Below is a small trained network, with its code and all its weights. Each question gives an input and a class and asks what happens when units are switched off, that is, made to give their printed mean instead of their output.

import numpy as np


def w(rows, s, z=0):
    codes = np.array(rows[::2]) - 128.0
    scale = np.full(codes.shape[1], s)
    scale[-1] = z or s
    return codes * scale


def norm(h):
    return h / np.sqrt((h * h).mean(-1, keepdims=True) + 1e-5)


def f(y):
    return y / 2 * (1 + np.tanh(0.7978845608 * (y + 0.044715 * y**3)))


def log_softmax(a):
    a = a - a.max(-1, keepdims=True)
    return a - np.log(np.exp(a).sum(-1, keepdims=True))


def net(x, mask):
    res = np.array(x, float).reshape(1, 8) / 4 @ E
    u = 0
    for l in range(4):
        y = f(norm(res) @ A[l][:, :-1].T + A[l][:, -1])
        res = res + np.where(mask[u : u + 4], y, B[l][:, -1]) @ B[l][:, :-1]
        u += 4
    return log_softmax(norm(res)[-1] @ U[:, :-1].T + U[:, -1])


A, B = {}, {}
E = w([
[126,125,133,127,124,124,127,129],'x0',
[212,136,105,186,155,72,34,69],'x1',
[118,122,136,135,124,115,125,133],'x2',
[134,130,126,118,131,128,131,123],'x3',
[81,206,177,109,109,158,165,44],'x4',
[131,254,130,113,87,82,96,164],'x5',
[127,124,134,124,125,121,127,129],'x6',
[138,130,125,115,132,135,130,123],'x7',
],0.0067)
A[0] = w([
[122,119,103,121,102,138,94,156,2],'L0N1',
[158,58,95,168,76,138,118,179,200],'L0N2',
[161,158,78,84,74,96,72,247,74],'L0N3',
[152,156,145,89,222,110,254,87,129],'L0N4',
],0.0051,0.0027)
B[0] = w([
[150,49,2,162,114,126,129,29,92],'L0N1',
[219,121,210,40,239,149,138,118,253],'L0N2',
[63,105,107,206,55,133,140,181,240],'L0N3',
[54,81,153,238,98,82,111,192,179],'L0N4',
],0.0064,0.0027)
A[1] = w([
[151,117,160,155,100,148,153,2,5],'L1N1',
[44,130,159,168,88,142,166,114,166],'L1N2',
[128,106,155,124,146,173,142,127,105],'L1N3',
[130,143,159,169,174,134,97,53,151],'L1N4',
],0.0064,0.0012)
B[1] = w([
[140,73,66,252,1,79,94,163,187],'L1N1',
[149,88,127,96,117,191,149,98,255],'L1N2',
[79,93,184,97,106,145,206,120,170],'L1N3',
[56,42,95,121,91,134,31,124,206],'L1N4',
],0.0079,0.0032)
A[2] = w([
[171,32,94,169,179,78,36,119,121],'L2N1',
[57,220,152,146,117,138,153,5,248],'L2N2',
[214,242,123,190,91,51,4,123,84],'L2N3',
[138,183,129,92,83,179,167,254,104],'L2N4',
],0.0057,0.0017)
B[2] = w([
[154,233,132,132,154,107,133,58,253],'L2N1',
[178,164,202,28,29,136,83,93,191],'L2N2',
[82,2,186,99,152,200,224,177,248],'L2N3',
[71,152,79,205,148,76,85,135,209],'L2N4',
],0.0093,0.005)
A[3] = w([
[100,100,18,226,77,94,56,158,120],'L3N1',
[74,253,103,121,52,77,112,183,187],'L3N2',
[154,87,177,135,90,154,105,118,153],'L3N3',
[140,102,132,126,202,125,214,208,1],'L3N4',
],0.0073,0.0027)
B[3] = w([
[1,97,66,196,151,78,57,116,253],'L3N1',
[205,166,20,139,130,54,55,86,251],'L3N2',
[92,175,98,109,68,171,152,183,222],'L3N3',
[112,165,88,177,170,66,155,249,250],'L3N4',
],0.0088,0.0035)
U = w([
[112,92,143,131,215,112,205,244,142],'0',
[54,101,59,198,107,70,67,122,201],'1',
[89,86,205,57,40,207,190,129,165],'2',
[168,254,93,44,64,88,109,98,2],'3',
[208,131,155,121,204,112,115,21,89],'4',
],0.012,0.0024)

Each question gives the input, the list of numbers given to net, and the class t.
The units are the neurons (one row each of A and B). Each row of codes is followed by its name. A weight is (code - 128) times the scale printed after its matrix; where a second scale follows, it is the last column's (A, B and U).
mask holds one flag per neuron, layer by layer. A switched-off neuron (its flag False) gives its mean, the last column of its row in B, instead of its output. The means were averaged over made-up inputs and are rounded, as every weight is.
A unit's drop is (log p(t) with every unit on - log p(t) with that unit switched off) / (log p(t) with every unit on - log p(t) with every unit switched off).
The circuit of an input: a set's keep is (log p(t) with only the set's units on - log p(t) with every unit switched off) / (log p(t) with every unit on - log p(t) with every unit switched off). Starting from the 12 units with the biggest drops (on a tie, the unit counted first), units are removed one at a time, each time the one whose removal leaves the highest keep (on an exact tie, the one counted first), for as long as the keep stays at least 0.8.
units of the circuit, in order: the units of the circuit, biggest drop first
unit that matters most: the unit with the biggest drop
k most important neurons: the k neurons with the biggest drops, biggest first
k most important neurons of layer l: the k neurons of layer l with the biggest drops, biggest first
drop when u is switched off: that unit's drop, to one decimal
input [5,5,7,1,-8,0,6,-2], class 4: unit that matters most : L2N1
input [2,-1,-1,-4,4,0,1,2], class 2: 2 most important neurons : L1N2, L2N1
input [7,1,8,-8,-8,0,6,-3], class 4: 3 most important neurons : L2N1, L2N3, L0N2
input [0,6,3,-6,0,-1,6,-2], class 4: 2 most important neurons : L2N1, L1N4
input [1,1,-4,0,8,-4,-2,-2], class 1: 3 most important neurons : L1N1, L2N3, L1N4
input [-6,-5,-2,0,0,6,4,0], class 1: 4 most important neurons : L2N4, L3N1, L2N1, L0N3
input [0,1,2,-4,7,4,-3,8], class 2: 2 most important neurons of layer 1 : L1N3, L1N1
input [0,1,-5,-5,-6,-6,-6,0], class 4: 3 most important neurons : L2N3, L2N1, L0N3
input [-3,6,-4,0,-7,1,0,6], class 0: 4 most important neurons : L2N3, L1N2, L2N2, L3N4
input [-1,3,-8,7,-8,-1,-2,-1], class 4: 2 most important neurons : L2N1, L2N3
input [5,1,5,4,8,1,-3,-5], class 2: 3 most important neurons : L2N1, L2N4, L1N1
input [6,2,-6,-4,3,1,8,3], class 2: 2 most important neurons : L2N3, L2N4
input [5,1,-7,4,4,7,3,6], class 2: 2 most important neurons of layer 2 : L2N3, L2N1
input [8,-1,-3,-4,-7,-1,-7,-7], class 0: units of the circuit, in order : L0N2
input [-4,3,4,-6,-5,6,-1,0], class 0: drop when L2N3 is switched off : 1.5
input [-1,-6,1,3,7,4,-8,3], class 3: drop when L3N2 is switched off : 0.3
input [4,-5,-2,1,-3,1,-4,-3], class 1: drop when L2N3 is switched off : 0.9
input [-4,2,0,1,7,1,-6,5], class 2: 3 most important neurons of layer 2 : L2N4, L2N2, L2N1
input [3,-1,4,8,-3,8,0,6], class 1: 2 most important neurons of layer 0 : L0N3, L0N2
input [-7,6,3,-2,6,3,7,6], class 2: units of the circuit, in order : L2N3
